Below are the code and all the weights of a small trained network. Each question names an input and a class and asks about switching units off, where a switched-off unit gives its printed mean instead of its output.

import numpy as np


def w(rows, s, z=0):
    codes = np.array(rows[::2]) - 128.0
    scale = np.full(codes.shape[1], s)
    scale[-1] = z or s
    return codes * scale


def norm(h):
    return h / np.sqrt((h * h).mean(-1, keepdims=True) + 1e-5)


def f(y):
    return y / 2 * (1 + np.tanh(0.7978845608 * (y + 0.044715 * y**3)))


def log_softmax(a):
    a = a - a.max(-1, keepdims=True)
    return a - np.log(np.exp(a).sum(-1, keepdims=True))


def net(x, mask):
    res = np.array(x, float).reshape(1, 2) / 4 @ E
    u = 0
    for l in range(3):
        y = f(norm(res) @ A[l][:, :-1].T + A[l][:, -1])
        res = res + np.where(mask[u : u + 5], y, B[l][:, -1]) @ B[l][:, :-1]
        u += 5
    return log_softmax(norm(res)[-1] @ U[:, :-1].T + U[:, -1])


A, B = {}, {}
E = w([
[68,48,116,140,130,143,69,40],'x0',
[139,151,140,37,74,105,2,69],'x1',
],0.0088)
A[0] = w([
[128,91,170,175,255,133,110,155,254],'L0N0',
[154,75,131,133,123,52,31,134,95],'L0N1',
[192,125,211,152,125,126,105,148,55],'L0N2',
[116,210,128,124,99,172,158,147,238],'L0N3',
[59,145,154,111,107,36,171,101,196],'L0N4',
],0.0076,0.00071)
B[0] = w([
[152,110,217,66,99,92,44,112,253],'L0N0',
[117,184,253,106,96,135,119,144,224],'L0N1',
[52,182,142,155,43,58,160,202,145],'L0N2',
[168,71,123,59,203,107,145,64,205],'L0N3',
[161,94,204,118,10,170,254,194,135],'L0N4',
],0.0066,0.0038)
A[1] = w([
[109,134,231,47,213,52,96,194,149],'L1N0',
[75,51,155,131,155,132,89,105,63],'L1N1',
[171,255,115,181,218,199,87,214,49],'L1N2',
[86,96,44,163,128,152,88,79,3],'L1N3',
[21,164,93,121,19,184,103,139,55],'L1N4',
],0.0058,0.0018)
B[1] = w([
[104,119,156,159,33,76,184,136,254],'L1N0',
[128,214,73,121,123,71,182,195,208],'L1N1',
[174,134,70,12,98,53,51,63,159],'L1N2',
[222,98,106,31,132,65,148,1,137],'L1N3',
[134,106,49,204,202,202,137,97,147],'L1N4',
],0.0075,0.0047)
A[2] = w([
[99,44,172,167,211,178,174,196,211],'L2N0',
[157,153,153,133,68,118,131,125,95],'L2N1',
[197,220,102,36,59,171,101,86,206],'L2N2',
[89,18,125,167,84,135,140,32,7],'L2N3',
[94,80,149,162,194,89,123,1,34],'L2N4',
],0.009,0.0016)
B[2] = w([
[92,175,147,125,148,193,5,83,240],'L2N0',
[101,86,100,132,128,132,147,101,201],'L2N1',
[143,140,115,149,191,157,115,142,254],'L2N2',
[154,100,129,130,108,46,145,186,230],'L2N3',
[162,197,100,101,145,145,223,148,235],'L2N4',
],0.014,0.0058)
U = w([
[194,226,77,80,157,34,203,183,192],'0',
[60,212,210,144,192,209,21,116,171],'1',
[8,84,195,172,1,74,180,120,125],'2',
[94,59,25,114,121,183,131,139,45],'3',
[160,73,77,203,141,175,147,90,2],'4',
],0.0098,0.0048)

Each question gives the input, the list of numbers given to net, and the class t.
The units are the neurons (one row each of A and B). Each row of codes is followed by its name. A weight is (code - 128) times the scale printed after its matrix; where a second scale follows, it is the last column's (A, B and U).
mask holds one flag per neuron, layer by layer. A switched-off neuron (its flag False) gives its mean, the last column of its row in B, instead of its output. The means were averaged over made-up inputs and are rounded, as every weight is.
A unit's drop is (log p(t) with every unit on - log p(t) with that unit switched off) / (log p(t) with every unit on - log p(t) with every unit switched off).
The circuit of an input: a set's keep is (log p(t) with only the set's units on - log p(t) with every unit switched off) / (log p(t) with every unit on - log p(t) with every unit switched off). Starting from the 12 units with the biggest drops (on a tie, the unit counted first), units are removed one at a time, each time the one whose removal leaves the highest keep (on an exact tie, the one counted first), for as long as the keep stays at least 0.8.
units of the circuit, in order: the units of the circuit, biggest drop first
unit that matters most: the unit with the biggest drop
top k neurons: the k neurons with the biggest drops, biggest first
k most important neurons of layer l: the k neurons of layer l with the biggest drops, biggest first
drop when u is switched off: that unit's drop, to one decimal
input [0,-4], class 1: top 3 neurons -> L2N0, L0N1, L1N2
input [-4,5], class 1: top neuron -> L2N3
input [6,6], class 0: units of the circuit, in order -> L2N0, L2N4
input [1,3], class 2: top 3 neurons -> L0N1, L2N0, L1N2
input [8,-7], class 0: top 3 neurons -> L1N3, L2N4, L2N3
input [-2,2], class 2: units of the circuit, in order -> L1N0, L2N4
input [1,2], class 2: top 3 neurons -> L0N1, L2N0, L1N0
input [-1,-3], class 2: top 3 neurons -> L0N0, L1N0, L2N2
input [-2,4], class 1: top 2 neurons -> L2N3, L2N2
input [-2,3], class 2: top 4 neurons -> L1N0, L2N0, L2N4, L2N1
input [-5,8], class 1: top 4 neurons -> L2N2, L2N4, L2N3, L1N1
input [4,-5], class 1: 2 most important neurons of layer 1 -> L1N1, L1N2
input [7,-7], class 0: top 3 neurons -> L1N3, L2N4, L0N1
input [6,5], class 0: unit that matters most -> L2N0
input [-1,2], class 2: top 2 neurons -> L1N0, L2N0
input [2,-1], class 2: 2 most important neurons of layer 2 -> L2N4, L2N0
input [-1,-2], class 2: top 2 neurons -> L1N0, L0N0
input [2,-3], class 2: top 2 neurons -> L0N0, L2N4
input [3,-7], class 1: drop when L2N0 is switched off -> 0.2
input [1,0], class 2: drop when L0N2 is switched off -> 0.0
input [2,0], class 2: drop when L2N2 is switched off -> 0.1
input [1,-7], class 1: top neuron -> L2N0
input [-4,-8], class 1: drop when L2N0 is switched off -> 0.3
